Below is a small trained network, with its code and all its weights. Each question gives an input and a target symbol and asks what happens when units are switched off, that is, made to give their printed mean instead of their output.

import numpy as np


def w(rows, s, z=0):
    codes = np.array(rows[::2]) - 128.0
    scale = np.full(codes.shape[1], s)
    scale[-1] = z or s
    return codes * scale


def f(y):
    return np.maximum(y, 0)


def softmax(a):
    e = np.exp(a - a.max(-1, keepdims=True))
    return e / e.sum(-1, keepdims=True)


def log_softmax(a):
    a = a - a.max(-1, keepdims=True)
    return a - np.log(np.exp(a).sum(-1, keepdims=True))


def net(x, mask):
    ids = ['ΔΘΞΠΩαγεζηψ'.index(c) for c in x.split()]
    T = len(ids)
    res = E[ids] + P[:T]
    r = res
    for j in range(3):
        rows = slice(4 * j, 4 * j + 4)
        q, k, v = (r @ M[0][rows].T for M in (Q, K, V))
        z = softmax(np.where(np.tri(T) > 0, q @ k.T / 4**0.5, -1e9)) @ v
        o = O[0][rows]
        res = res + np.where(mask[j], z, o[:, -1]) @ o[:, :-1]
    y = f(res @ A[0][:, :-1].T + A[0][:, -1])
    res = res + np.where(mask[3:7], y, B[0][:, -1]) @ B[0][:, :-1]
    return log_softmax(res[-1] @ U[:, :-1].T + U[:, -1])


Q, K, V, O, A, B = {}, {}, {}, {}, {}, {}
E = w([
[168,156,113],'Δ',
[127,172,91],'Θ',
[150,138,96],'Ξ',
[154,168,142],'Π',
[143,199,159],'Ω',
[129,143,132],'α',
[161,157,78],'γ',
[111,170,152],'ε',
[2,157,162],'ζ',
[131,126,74],'η',
[156,189,120],'ψ',
],0.02)
P = w([
[114,29,146],'0',
[108,206,142],'1',
[118,193,139],'2',
[115,200,132],'3',
[116,198,135],'4',
[124,196,139],'5',
[120,202,136],'6',
[120,202,134],'7',
[117,202,140],'8',
[124,208,143],'9',
[120,220,155],'10',
[130,254,180],'11',
],0.0093)
Q[0] = w([
[145,146,90],'h1',
[198,153,129],'h1',
[104,114,152],'h1',
[155,139,127],'h1',
[114,119,127],'h2',
[187,90,159],'h2',
[151,99,146],'h2',
[107,212,93],'h2',
[156,254,129],'h3',
[121,124,110],'h3',
[116,99,135],'h3',
[179,214,120],'h3',
],0.035)
K[0] = w([
[165,74,164],'h1',
[222,68,178],'h1',
[99,157,99],'h1',
[172,95,150],'h1',
[163,108,124],'h2',
[26,201,110],'h2',
[81,176,109],'h2',
[189,43,184],'h2',
[52,6,240],'h3',
[146,141,121],'h3',
[159,163,135],'h3',
[15,19,71],'h3',
],0.023)
V[0] = w([
[90,124,134],'h1',
[93,129,95],'h1',
[89,143,160],'h1',
[139,79,162],'h1',
[219,38,160],'h2',
[52,229,101],'h2',
[5,62,111],'h2',
[41,165,231],'h2',
[54,98,10],'h3',
[212,31,245],'h3',
[110,13,83],'h3',
[95,68,245],'h3',
],0.014)
O[0] = w([
[160,155,121,140],'h1',
[158,138,131,133],'h1',
[166,148,96,159],'h1',
[107,169,159,101],'h1',
[167,243,139,141],'h2',
[77,20,124,117],'h2',
[201,71,59,115],'h2',
[83,77,21,127],'h2',
[202,57,161,184],'h3',
[140,254,143,4],'h3',
[225,148,179,90],'h3',
[180,192,26,254],'h3',
],0.018,0.0092)
A[0] = w([
[14,211,203,135],'n1',
[224,25,241,196],'n2',
[126,45,60,85],'n3',
[137,141,2,5],'n4',
],0.0071,0.0031)
B[0] = w([
[37,87,167,185],'n1',
[162,58,43,189],'n2',
[125,255,168,254],'n3',
[150,56,162,249],'n4',
],0.011,0.023)
U = w([
[179,143,212,100],'Δ',
[40,77,84,23],'Θ',
[98,143,12,199],'Ξ',
[133,115,242,109],'Π',
[165,206,102,2],'Ω',
[94,166,113,221],'α',
[138,129,122,100],'γ',
[67,48,212,101],'ε',
[95,54,128,209],'ζ',
[139,49,254,115],'η',
[174,104,171,40],'ψ',
],0.0066,0.0077)

Each question gives the input, a string of symbols that net reads in full, and the target symbol t.
The units are the heads (4 rows each of Q, K, V and O) and the neurons (one row each of A and B). Each row of codes is followed by its name. A weight is (code - 128) times the scale printed after its matrix; where a second scale follows, it is the last column's (O, A, B and U).
mask holds one flag per unit, heads first, then neurons. A switched-off unit (its flag False) gives its mean, the last column of its rows in O or B, instead of its output. The means were averaged over made-up inputs and are rounded, as every weight is.
A unit's drop is (log p(t) with every unit on - log p(t) with that unit switched off) / (log p(t) with every unit on - log p(t) with every unit switched off).
The circuit of an input: a set's keep is (log p(t) with only the set's units on - log p(t) with every unit switched off) / (log p(t) with every unit on - log p(t) with every unit switched off). Starting from all 7 units, units are removed one at a time, each time the one whose removal leaves the highest keep (on an exact tie, the one counted first), for as long as the keep stays at least 0.8.
units of the circuit, in order: the units of the circuit, biggest drop first
most important unit: the unit with the biggest drop
top k neurons: the k neurons with the biggest drops, biggest first
which heads matter: for each layer, one digit per head in row order, 1 if its drop is at least 0.15 and else 0, layers parted by /
drop when u is switched off: that unit's drop, to one decimal
input η ε Θ ψ Θ Π Ω, target ψ: units of the circuit, in order : (n2 h3 h2)
input ε Ω Δ ε α, target Ξ: units of the circuit, in order : (h2)
input α Π γ γ α Δ Π, target Ω: which heads matter : 011
input ψ Π Δ Π γ ε, target ε: units of the circuit, in order : (h3 n1 h2)
input Π Δ Ω γ ψ Ξ α Θ Π Δ, target α: units of the circuit, in order : (h3 n1 h1)
input Ω Δ γ Ξ ε Δ, target Θ: units of the circuit, in order : (h3 n1 h2 n3)
input Θ ε Π ψ, target ζ: which heads matter : 001
input Π Δ Π ψ Ω Ω, target α: units of the circuit, in order : (h3 n1)
input Θ Ω η Ξ Θ η Δ Π, target ζ: which heads matter : 001
input η γ Ξ ψ α, target ψ: which heads matter : 011
input Θ ε Π γ η γ, target ζ: top 2 neurons : (n2 n3)
input γ η Δ, target η: which heads matter : 011
input Δ Π α ψ Δ, target Π: units of the circuit, in order : (h3 n1 h2)
input Δ ψ Π ψ Θ, target Π: top neuron : (n1)
input Δ α Π α Ξ η η, target Π: units of the circuit, in order : (h3 h2 n1)
input Ω ψ Π ε, target Θ: top 2 neurons : (n1 n3)
input ψ α α ψ, target ε: drop when n2 is switched off : 0.0
input α Ξ Ω ψ α η, target Ω: drop when h2 is switched off : 0.2
input α γ Π γ Π Π ψ Θ, target Ω: drop when n4 is switched off : 0.0
input Ω ψ Δ Ω η Π γ Θ, target Θ: most important unit : h3
input Π α ε Π Θ γ ε ε Π Π, target α: top 2 neurons : (n1 n4)
